Below are the code and all the weights of a small trained network. Each question names an input and a target symbol and asks about switching units off, where a switched-off unit gives its printed mean instead of its output.

import numpy as np


def w(rows, s, z=0):
    codes = np.array(rows[::2]) - 128.0
    scale = np.full(codes.shape[1], s)
    scale[-1] = z or s
    return codes * scale


def f(y):
    return np.maximum(y, 0)


def softmax(a):
    e = np.exp(a - a.max(-1, keepdims=True))
    return e / e.sum(-1, keepdims=True)


def log_softmax(a):
    a = a - a.max(-1, keepdims=True)
    return a - np.log(np.exp(a).sum(-1, keepdims=True))


def net(x, mask):
    ids = ['ΞΠΣβγδεζλμφω'.index(c) for c in x.split()]
    T = len(ids)
    res = E[ids] + P[:T]
    u = 0
    for l in range(2):
        q, k, v = (res @ M[l].T for M in (Q, K, V))
        z = softmax(np.where(np.tri(T) > 0, q @ k.T / 3**0.5, -1e9)) @ v
        res = res + np.where(mask[u], z, O[l][:, -1]) @ O[l][:, :-1]
        u += 1
        y = f(res @ A[l][:, :-1].T + A[l][:, -1])
        res = res + np.where(mask[u : u + 8], y, B[l][:, -1]) @ B[l][:, :-1]
        u += 8
    return log_softmax(res[-1] @ U[:, :-1].T + U[:, -1])


Q, K, V, O, A, B = {}, {}, {}, {}, {}, {}
E = w([
[156,118,162,168],'Ξ',
[63,84,159,147],'Π',
[122,160,150,151],'Σ',
[69,135,141,138],'β',
[184,147,161,145],'γ',
[224,74,154,78],'δ',
[187,111,159,165],'ε',
[179,126,143,138],'ζ',
[78,192,176,118],'λ',
[128,131,126,63],'μ',
[95,142,153,254],'φ',
[107,133,104,54],'ω',
],0.018)
P = w([
[79,74,2,108],'0',
[85,140,67,134],'1',
[118,161,99,126],'2',
[113,93,75,123],'3',
[136,138,161,101],'4',
[61,137,123,88],'5',
[160,88,154,107],'6',
[178,36,121,81],'7',
[70,157,157,103],'8',
[106,127,145,151],'9',
[73,169,217,153],'10',
[120,131,188,171],'11',
],0.0087)
Q[0] = w([
[51,129,119,126],'0.h0',
[183,246,131,145],'0.h0',
[73,114,116,1],'0.h0',
],0.0079)
K[0] = w([
[189,2,54,82],'0.h0',
[239,164,172,160],'0.h0',
[115,134,67,42],'0.h0',
],0.006)
V[0] = w([
[103,1,202,92],'0.h0',
[211,114,127,126],'0.h0',
[107,176,65,185],'0.h0',
],0.0072)
O[0] = w([
[171,145,254,197,150],'0.h0',
[144,39,73,45,6],'0.h0',
[174,78,78,82,230],'0.h0',
],0.0076,0.0018)
A[0] = w([
[79,141,186,145,221],'0.n0',
[95,40,32,205,95],'0.n1',
[127,72,153,225,209],'0.n2',
[234,143,44,24,179],'0.n3',
[142,255,53,189,85],'0.n4',
[113,100,45,145,105],'0.n5',
[112,219,142,15,252],'0.n6',
[88,189,106,6,230],'0.n7',
],0.0073,0.0027)
B[0] = w([
[254,78,97,128,247],'0.n0',
[154,107,76,149,180],'0.n1',
[183,183,205,107,255],'0.n2',
[100,115,133,115,180],'0.n3',
[186,135,183,148,172],'0.n4',
[92,203,110,165,146],'0.n5',
[91,63,121,140,213],'0.n6',
[156,87,239,139,197],'0.n7',
],0.0071,0.0053)
Q[1] = w([
[3,121,138,173],'1.h0',
[208,126,124,70],'1.h0',
[106,114,68,135],'1.h0',
],0.0062)
K[1] = w([
[123,70,84,166],'1.h0',
[122,192,177,11],'1.h0',
[1,143,174,98],'1.h0',
],0.0083)
V[1] = w([
[240,176,109,16],'1.h0',
[225,140,97,255],'1.h0',
[45,119,157,22],'1.h0',
],0.009)
O[1] = w([
[101,108,130,38,106],'1.h0',
[124,1,88,90,253],'1.h0',
[94,218,112,173,23],'1.h0',
],0.0077,0.0073)
A[1] = w([
[88,112,202,58,111],'1.n0',
[137,186,62,228,140],'1.n1',
[59,239,193,94,83],'1.n2',
[196,72,80,134,235],'1.n3',
[1,67,46,78,203],'1.n4',
[204,155,43,143,73],'1.n5',
[178,167,173,139,132],'1.n6',
[191,137,130,16,253],'1.n7',
],0.0078,0.0037)
B[1] = w([
[197,120,123,91,174],'1.n0',
[124,156,122,184,137],'1.n1',
[161,140,125,118,135],'1.n2',
[78,56,200,180,245],'1.n3',
[131,208,90,208,158],'1.n4',
[148,188,103,187,136],'1.n5',
[78,34,85,74,154],'1.n6',
[49,143,132,253,201],'1.n7',
],0.0069,0.011)
U = w([
[2,135,198,172,255],'Ξ',
[185,120,215,109,163],'Π',
[196,125,118,83,142],'Σ',
[193,145,142,110,103],'β',
[146,113,125,75,92],'γ',
[220,110,122,48,129],'δ',
[99,89,127,71,41],'ε',
[144,133,134,116,75],'ζ',
[161,149,158,116,140],'λ',
[177,155,146,109,162],'μ',
[82,75,125,103,51],'φ',
[200,191,175,155,83],'ω',
],0.0077,0.0038)

Each question gives the input, a string of symbols that net reads in full, and the target symbol t.
The units are the heads (3 rows each of Q, K, V and O) and the neurons (one row each of A and B). Each row of codes is followed by its name. A weight is (code - 128) times the scale printed after its matrix; where a second scale follows, it is the last column's (O, A, B and U).
mask holds one flag per unit, layer by layer, with each layer's heads first. A switched-off unit (its flag False) gives its mean, the last column of its rows in O or B, instead of its output. The means were averaged over made-up inputs and are rounded, as every weight is.
A unit's drop is (log p(t) with every unit on - log p(t) with that unit switched off) / (log p(t) with every unit on - log p(t) with every unit switched off).
The circuit of an input: a set's keep is (log p(t) with only the set's units on - log p(t) with every unit switched off) / (log p(t) with every unit on - log p(t) with every unit switched off). Starting from the 12 units with the biggest drops (on a tie, the unit counted first), units are removed one at a time, each time the one whose removal leaves the highest keep (on an exact tie, the one counted first), for as long as the keep stays at least 0.8.
units of the circuit, in order: the units of the circuit, biggest drop first
k most important neurons: the k neurons with the biggest drops, biggest first
top k neurons in layer l: the k neurons of layer l with the biggest drops, biggest first
drop of u: that unit's drop, to one decimal
input β λ φ ζ γ Π λ Ξ ζ β Π Π, target Π: 2 most important neurons -> 0.n2; 1.n7
input ε γ ε μ, target Ξ: 2 most important neurons -> 1.n7; 1.n4
input β ε Ξ δ, target Ξ: units of the circuit, in order -> 1.n7; 1.n3
input ζ φ μ, target Ξ: units of the circuit, in order -> 1.n7
input φ γ Σ ε, target Ξ: top 3 neurons in layer 1 -> 1.n3; 1.n7; 1.n0
input δ Π φ γ, target Ξ: units of the circuit, in order -> 1.n7; 1.n3; 1.h0
input ε δ Ξ Π φ ζ, target Ξ: units of the circuit, in order -> 1.n7; 1.h0
input φ ε φ Ξ, target Ξ: 2 most important neurons -> 1.n3; 1.n7
input λ φ Ξ φ Ξ μ Π Π λ, target Π: 2 most important neurons -> 0.n7; 0.n0
input Π δ γ ω φ ε Ξ Ξ Ξ ζ φ, target Π: units of the circuit, in order -> 0.n2; 1.n7; 0.n0
input λ φ β ζ ω, target Ξ: top 2 neurons in layer 1 -> 1.n7; 1.n4
input φ Π φ φ γ δ Π φ λ μ Σ φ, target Π: 2 most important neurons -> 0.n2; 1.n7
input Ξ ε Π ω, target Ξ: top 2 neurons in layer 1 -> 1.n4; 1.n7
input φ Σ ζ ζ δ Π δ ζ Π Π λ, target Π: top neuron in layer 1 -> 1.n0
input β λ φ γ, target Ξ: drop of 1.n3 -> 0.2
input Ξ γ ζ, target Ξ: drop of 0.h0 -> 0.1
input δ φ Σ ε, target Ξ: drop of 1.h0 -> 0.1
